Here is a tiny trained network, its code and every weight. The questions are about switching its units off for an input and a class, where a switched-off unit gives its printed mean instead of its output.

import numpy as np


def w(rows, s, z=0):
    codes = np.array(rows[::2]) - 128.0
    scale = np.full(codes.shape[1], s)
    scale[-1] = z or s
    return codes * scale


def f(y):
    return np.maximum(y, 0)


def log_softmax(a):
    a = a - a.max(-1, keepdims=True)
    return a - np.log(np.exp(a).sum(-1, keepdims=True))


def net(x, mask):
    res = np.array(x, float).reshape(1, 4) / 4 @ E
    y = f(res @ A[0][:, :-1].T + A[0][:, -1])
    res = res + np.where(mask, y, B[0][:, -1]) @ B[0][:, :-1]
    return log_softmax(res[-1] @ U[:, :-1].T + U[:, -1])


A, B = {}, {}
E = w([
[83,179,152,106,141,159,157,252,179,183],'x0',
[108,129,79,139,153,47,83,147,243,90],'x1',
[149,161,130,132,63,135,113,68,124,83],'x2',
[170,122,233,56,125,120,111,95,75,115],'x3',
],0.014)
A[0] = w([
[91,114,99,152,154,255,234,143,83,199,166],'neuron 1',
[172,108,147,84,28,189,165,97,73,53,237],'neuron 2',
[136,105,49,198,121,91,152,110,158,94,171],'neuron 3',
[121,79,130,118,154,76,85,122,177,80,40],'neuron 4',
[182,74,143,188,141,162,80,48,80,105,254],'neuron 5',
[73,185,107,113,148,125,155,208,145,134,152],'neuron 6',
[108,159,141,105,136,124,138,202,127,94,220],'neuron 7',
[57,128,94,126,89,130,154,159,181,154,72],'neuron 8',
[139,252,81,117,168,157,132,160,184,170,85],'neuron 9',
[218,147,180,92,119,119,106,43,77,116,228],'neuron 10',
[109,172,203,86,185,128,147,156,142,204,220],'neuron 11',
],0.0095,0.0027)
B[0] = w([
[156,164,170,217,46,83,172,181,140,171,213],'neuron 1',
[166,85,188,79,242,184,79,152,130,190,235],'neuron 2',
[55,68,150,189,148,155,64,133,168,175,204],'neuron 3',
[155,215,169,133,105,72,167,152,119,140,181],'neuron 4',
[80,170,47,78,97,81,150,104,138,145,234],'neuron 5',
[101,140,99,88,142,79,159,76,146,142,203],'neuron 6',
[87,154,103,112,161,136,153,105,94,197,175],'neuron 7',
[101,109,149,143,149,127,24,89,112,107,184],'neuron 8',
[111,186,109,112,188,104,116,83,142,91,192],'neuron 9',
[151,85,84,54,249,142,115,180,75,160,248],'neuron 10',
[81,121,115,137,118,178,174,202,144,152,199],'neuron 11',
],0.011,0.018)
U = w([
[143,156,182,131,133,104,181,129,179,37,88],'0',
[216,71,150,46,196,247,94,128,42,147,74],'1',
[99,145,243,212,142,197,25,112,183,71,62],'2',
[232,100,149,152,67,196,213,59,132,2,3],'3',
[112,214,195,138,92,131,233,155,101,193,212],'4',
[39,154,64,46,190,62,83,35,133,72,139],'5',
[98,115,54,228,34,68,157,93,157,112,103],'6',
[21,37,124,158,175,179,129,178,186,181,185],'7',
],0.0088,0.0032)

Each question gives the input, the list of numbers given to net, and the class t.
The units are the neurons (one row each of A and B). Each row of codes is followed by its name. A weight is (code - 128) times the scale printed after its matrix; where a second scale follows, it is the last column's (A, B and U).
mask holds one flag per neuron, in row order. A switched-off neuron (its flag False) gives its mean, the last column of its row in B, instead of its output. The means were averaged over made-up inputs and are rounded, as every weight is.
A unit's drop is (log p(t) with every unit on - log p(t) with that unit switched off) / (log p(t) with every unit on - log p(t) with every unit switched off).
The circuit of an input: a set's keep is (log p(t) with only the set's units on - log p(t) with every unit switched off) / (log p(t) with every unit on - log p(t) with every unit switched off). Starting from all 11 units, units are removed one at a time, each time the one whose removal leaves the highest keep (on an exact tie, the one counted first), for as long as the keep stays at least 0.8.
circuit, biggest first: the units of the circuit, biggest drop first
unit that matters most: the unit with the biggest drop
k most important neurons: the k neurons with the biggest drops, biggest first
drop when u is switched off: that unit's drop, to one decimal
input [0,-2,0,-8], class 6: 4 most important neurons => (neuron 2; neuron 10; neuron 1; neuron 11)
input [-1,-2,-6,1], class 4: circuit, biggest first => (neuron 3; neuron 10)
input [5,0,5,3], class 1: unit that matters most => neuron 1
input [8,4,-6,-6], class 5: 2 most important neurons => (neuron 9; neuron 6)
input [-7,-1,-5,-6], class 6: circuit, biggest first => (neuron 2; neuron 10)
input [4,3,-1,2], class 5: 2 most important neurons => (neuron 1; neuron 3)
input [-8,2,-1,6], class 1: 2 most important neurons => (neuron 10; neuron 2)
input [-4,0,6,-3], class 1: 2 most important neurons => (neuron 2; neuron 6)
input [0,-2,8,-4], class 1: circuit, biggest first => (neuron 2; neuron 6)
input [-6,-1,8,-5], class 1: 3 most important neurons => (neuron 2; neuron 6; neuron 10)
input [-6,0,0,2], class 1: 2 most important neurons => (neuron 10; neuron 2)
input [-8,4,-2,-8], class 7: 3 most important neurons => (neuron 3; neuron 1; neuron 6)
input [-2,-3,-1,-8], class 6: 3 most important neurons => (neuron 2; neuron 10; neuron 1)
input [7,8,-4,8], class 4: 2 most important neurons => (neuron 11; neuron 4)
input [-8,1,4,7], class 1: circuit, biggest first => (neuron 2)
input [-1,-2,-5,-8], class 6: 3 most important neurons => (neuron 2; neuron 10; neuron 1)
input [6,-4,3,-8], class 4: 3 most important neurons => (neuron 1; neuron 5; neuron 7)
input [-8,8,3,-5], class 6: 3 most important neurons => (neuron 2; neuron 10; neuron 4)
input [8,-6,-5,-6], class 4: drop when neuron 1 is switched off => 0.6
input [3,1,4,-5], class 5: drop when neuron 2 is switched off => 0.1
input [5,-3,-7,-1], class 4: drop when neuron 1 is switched off => 0.3
input [-2,7,8,6], class 1: unit that matters most => neuron 10
